Here is a tiny trained network, its code and every weight. The questions are about switching its units off for an input and a class, where a switched-off unit gives its printed mean instead of its output.

import numpy as np


def w(rows, s, z=0):
    codes = np.array(rows[::2]) - 128.0
    scale = np.full(codes.shape[1], s)
    scale[-1] = z or s
    return codes * scale


def f(y):
    return y / 2 * (1 + np.tanh(0.7978845608 * (y + 0.044715 * y**3)))


def log_softmax(a):
    a = a - a.max(-1, keepdims=True)
    return a - np.log(np.exp(a).sum(-1, keepdims=True))


def net(x, mask):
    res = np.array(x, float).reshape(1, 5) / 4 @ E
    y = f(res @ A[0][:, :-1].T + A[0][:, -1])
    res = res + np.where(mask, y, B[0][:, -1]) @ B[0][:, :-1]
    return log_softmax(res[-1] @ U[:, :-1].T + U[:, -1])


A, B = {}, {}
E = w([
[147,85,185,137,110,164,133,88,101,113,175,124],'x0',
[88,252,137,125,105,165,141,141,91,86,105,128],'x1',
[173,78,121,114,145,154,122,176,123,106,63,97],'x2',
[178,129,70,71,135,155,89,132,69,167,116,127],'x3',
[103,125,115,54,162,160,121,118,109,92,130,149],'x4',
],0.02)
A[0] = w([
[67,224,172,115,76,117,148,107,153,69,144,206,129],'n1',
[135,155,101,66,164,155,83,187,98,127,6,112,154],'n2',
[128,182,136,159,46,119,103,169,183,149,125,112,137],'n3',
[146,177,167,194,74,122,148,213,120,129,74,66,254],'n4',
[120,110,186,196,77,84,144,88,138,157,223,85,169],'n5',
[153,149,156,97,68,214,106,87,46,128,155,122,127],'n6',
[1,87,106,106,173,155,146,79,126,78,155,171,185],'n7',
[107,99,112,160,82,56,135,140,200,136,105,109,134],'n8',
[163,150,55,29,238,133,111,185,143,67,89,171,165],'n9',
],0.0093,0.0037)
B[0] = w([
[87,232,141,28,179,67,103,55,196,116,87,41,248],'n1',
[83,57,29,146,74,190,166,158,82,153,37,70,243],'n2',
[76,162,154,141,87,98,180,156,142,157,136,201,178],'n3',
[131,120,149,142,12,61,255,152,154,95,112,130,212],'n4',
[142,137,66,144,157,32,111,83,114,161,108,143,237],'n5',
[175,159,158,13,71,203,114,95,95,125,120,188,209],'n6',
[93,65,157,63,196,148,149,143,121,114,170,122,213],'n7',
[209,168,163,160,144,68,117,178,112,219,161,161,195],'n8',
[97,90,160,164,155,177,104,194,26,204,97,67,254],'n9',
],0.0095,0.018)
U = w([
[52,244,154,111,171,131,118,80,176,125,129,90,138],'0',
[178,170,161,87,79,210,80,94,86,137,183,195,197],'1',
[144,106,149,131,57,205,143,168,167,1,91,87,7],'2',
[69,221,71,179,127,117,86,84,98,140,195,178,8],'3',
[87,70,185,106,196,187,112,176,143,95,218,130,237],'4',
[93,138,76,167,132,192,122,168,73,168,62,93,90],'5',
[129,201,157,210,81,100,155,173,184,143,141,158,115],'6',
[247,46,134,190,198,102,81,107,194,169,164,150,217],'7',
],0.012,0.0018)

Each question gives the input, the list of numbers given to net, and the class t.
The units are the neurons (one row each of A and B). Each row of codes is followed by its name. A weight is (code - 128) times the scale printed after its matrix; where a second scale follows, it is the last column's (A, B and U).
mask holds one flag per neuron, in row order. A switched-off neuron (its flag False) gives its mean, the last column of its row in B, instead of its output. The means were averaged over made-up inputs and are rounded, as every weight is.
A unit's drop is (log p(t) with every unit on - log p(t) with that unit switched off) / (log p(t) with every unit on - log p(t) with every unit switched off).
The circuit of an input: a set's keep is (log p(t) with only the set's units on - log p(t) with every unit switched off) / (log p(t) with every unit on - log p(t) with every unit switched off). Starting from all 9 units, units are removed one at a time, each time the one whose removal leaves the highest keep (on an exact tie, the one counted first), for as long as the keep stays at least 0.8.
circuit, biggest first: the units of the circuit, biggest drop first
k most important neurons: the k neurons with the biggest drops, biggest first
drop when u is switched off: that unit's drop, to one decimal
input [5,5,0,3,2], class 1: circuit, biggest first -> (n6)
input [4,-2,7,6,-7], class 2: circuit, biggest first -> (n9 n5)
input [-5,-4,-1,-2,4], class 4: 3 most important neurons -> (n2 n5 n7)
input [2,7,5,-1,-5], class 2: 2 most important neurons -> (n8 n5)
input [5,-3,-8,1,7], class 4: 4 most important neurons -> (n7 n8 n4 n3)
input [0,6,-5,6,2], class 0: 2 most important neurons -> (n1 n8)
input [-7,-3,4,-5,0], class 6: 3 most important neurons -> (n8 n4 n7)
input [8,4,3,-5,7], class 0: 2 most important neurons -> (n1 n9)
input [-6,7,0,0,-2], class 0: 3 most important neurons -> (n1 n3 n8)
input [8,-1,8,-1,-5], class 2: 2 most important neurons -> (n4 n8)
input [-3,-5,-6,7,-1], class 7: 3 most important neurons -> (n2 n6 n1)
input [2,-1,-1,-3,-1], class 7: 2 most important neurons -> (n1 n4)
input [-4,5,0,-5,-4], class 6: 2 most important neurons -> (n4 n3)
input [2,-7,-7,6,8], class 4: circuit, biggest first -> (n7)
input [-7,4,7,-3,-7], class 6: drop when n4 is switched off -> 0.4
input [-4,-6,6,-3,0], class 7: drop when n8 is switched off -> 1.2
input [7,6,-1,6,-6], class 1: drop when n6 is switched off -> 0.2
input [-3,-4,6,-3,-4], class 6: drop when n4 is switched off -> 0.4
